[102 123 111 152 133 122 141]: 152
[139 106 125 119 131 136 123]: 119
[112 135 132 117 155 148 137]: 117
[119 147 125 146 121 150 114]: 146
[156 137 148 112 115 138 157]: 112
[129 132 128 143 104 135 118]: 143
[138 126 108 158 125 120 143]: 158
[105 120 130 122 116 129 132]: 122
[137 156  99 126 120 131 125]: 126
[125 108 129 148 129 149 150]: 148
---
(126, 146, 120, 155, 111) result: 120
(141, 103, 157, 117, 111, 126, 129) result: 117
(135, 144, 138, 105, 154) result: 138
(152, 156, 134, 146, 101) result: 134
(148, 144, 136, 116, 154, 145, 106) result: 116
(157, 133, 109, 103, 118) result: 109
(153, 152, 144, 129, 154) result: 144
(140, 121, 131, 104, 127) result: 131
---
[[124 115 142 103 115 140]
 [123 144 122 125 129 118]] out 129

[124 141 153 131 138 128 115] out 128

[[114 132 131 126 130 134 127]
 [133 127 128 105 121 130 123]
 [103 131 131 136 139 125 130]] out 125

[137 140 135 136 103 115] out 103

[[118 149 157 144]
 [132 129 124 130]] out 124

[[121 147 126 112]
 [144 107 154 120]] out 154

[[142 157 115 126 140 100 155]
 [109 100 143 149 151 131 120]
 [116 112 134 119 135 125 118]] out 125

[134 126 124 143 103] out 143
---
116  149  136  129  147  143  131
148  115  127  142  127  135  143
122  138  131  121  134  151  126
-> 134

113  114  130  110  128  127  108
118  121  151  100  115  152  132
144  137  109  143  138  121  138
-> 138

137  126  140  114  147  128  130
144  112  118  143  105  131  148
113  130  119  144  133  104  125
-> 133

136  133  123  150  139  132
134  124   99  142  112  130
133  118  124  128  123  121
-> 128

143  136  147  117  122  119
136  129  117  119  124  122
139  131  153  118  123  120
-> 118

124  150  138  116  121  128  129
125  133  134  135  121  131  130
121  144  134  121  129  123  129
-> 129

124  154  146  129  153  136
127  138  102  148  141  135
139  105  141  154  104  116
-> 154

139  157  139  134  142  130
137  135  127  151  127  130
142  132  128  113  141  130
-> 113

107  128  130  129
133  129  132  128
107  128  134  127
-> 128
---
((119, 129, 132, 125, 121, 132, 125), (127, 124, 129, 130, 130, 128, 126), (120, 103, 132, 124, 118, 126, 132)) --> 121
(124, 143, 111, 119, 100) --> 111
((146, 150, 118, 128, 123), (119, 108, 135, 125, 124)) --> 118
((130, 130, 123, 120), (107, 156, 131, 124)) --> 130
((105, 142, 111, 131, 113, 127, 147), (120, 129, 149, 150, 119, 126, 117), (113, 115, 104, 119, 119, 111, 134)) --> 113
(150, 125, 122, 130, 105, 151, 135) --> 105
(155, 134, 126, 128, 106) --> 126
(151, 121, 154, 136) --> 121
---
126  130  114  135  130  128  120  125
135  132  140  138  136  134  120  127
120  133  132  119  143  137  132  138
123  121  125  137  126  151  124  133
131  120  121  126  126   99  130  134
137  128  135  131  135  132  125  126
136  115  105  126  129  118  136  121
130  139  132  138  134  135  118  128
132  126  102  129  124  126  134  121
121  134  126  118  145  124  121  135
143  137  116  129  131  119  121  129
ans = 132

114  123  120  120  149  120  139  132  140  126  141  124
128  139  121  136  133  127  119  130  124  141  126  121
123  115  131  125  132  151  131  126  132  122  125  122
118  138  115  142  135  134  122  130  119  134  119  124
134  133  139  117  112  117  146  127  134  136  154  125
124  148  112  134  130  111  121  118  135  114  126  125
137  132  135  134  104  132  124  125  122  144  130  128
121  128  135  136  132  145  117  121  123  119  105  133
ans = 124

129  125  130  137  133  136  133  133  141  128  136  119  122  138  123  125
125  115  125  106  129  121  123  123  123  117  112  110  115  125  132  133
124  114  130  119  131  131  127  122  132  114  125  108  121  134  126  130
127  115  131  121  137  128  124  123  134  114  126  111  122  133  125  129
124  136  129  143  114  132  137  138  128  144  141  145  129  132  118  115
127  122  129  136  130  132  120  117  134  115  134  121  129  129  121  123
126  132  128  118  132  126  131  131  127  133  121  127  122  128  128  133
126  137  126  125  135  121  123  125  121  133  125  141  141  120  129  130
ans = 127

130  132  132  131  117  140  133  139  140  124  129  138  126  118
138  134  113  134  111  131  132  129  131  141  129  139  147  118
129  123  146  125  135  133  132  131  144  138  139  130  113  121
124  145  122  123  137  126  127  150  125  105  117  133  138  117
133  128  128  132  134  119  125  133  129  126  132  126  137  117
135  124  134  123  113  118  126  135  127  118  138  115  129  119
133  124  145  131  130  127  127  125  138  138  136  119  117  131
122  130  134  108  146  144  135  132  127  107  138  111  123  126
127  123  128  101  117  112  129  132  134  113  131  122  104  118
124  114  147  123  124  126  123  135  136  143  146  131  111  124
117  125  125  113  131  127  117  137  129  115  133  123  119  131
128  129  129  118  144  131  151  119  127  134  123  139  119  116
ans = 124

109  124  117  105  127  124  142  115
103  113  121  136  152  127  147  108
 98  111  121  131  152  127  150  104
143  136  125  140  128  139  114  152
124  105  138  136  125  149  102  142
ans = 98
---
142  147  105  124
113  136  109  116
=> 147

155  139  142  131  127  156
148  123  144  125  136  110
=> 139

143  139  151  143
135  142  137  155
=> 139

134  139  135  152
109  111  106  132
=> 139

125  117  122  104  142  129  135
132  131  120  142  108  133  150
=> 117

123  129  137  129  126  112
133  137  115  140  114  151
=> 129

125  141  125  133  111  135  146
145  151  121  119  108  149  151
=> 141

133  125  120  130  129  121
131  117  152  131  121  143
=> 125

136  156  147  136  112  113
118  134  123  131  137  138
=> 156

 99  114  137  104  110
146  137  121  140  140
=> 114
---
107,103,126,136 value 107
140,135,110,129,120,130,102 value 140
117,127,136,152,135,149 value 117
124,148,114,129,126,152 value 124
109,107,108,137 value 109
130,141,139,128,104 value 130
130,124,108,111,129,154,106 value 130
128,103,112,142,137,121,148 value 128
149,157,137,151,107,139,146 value 149
146,101,103,142,147,101,149 value 146
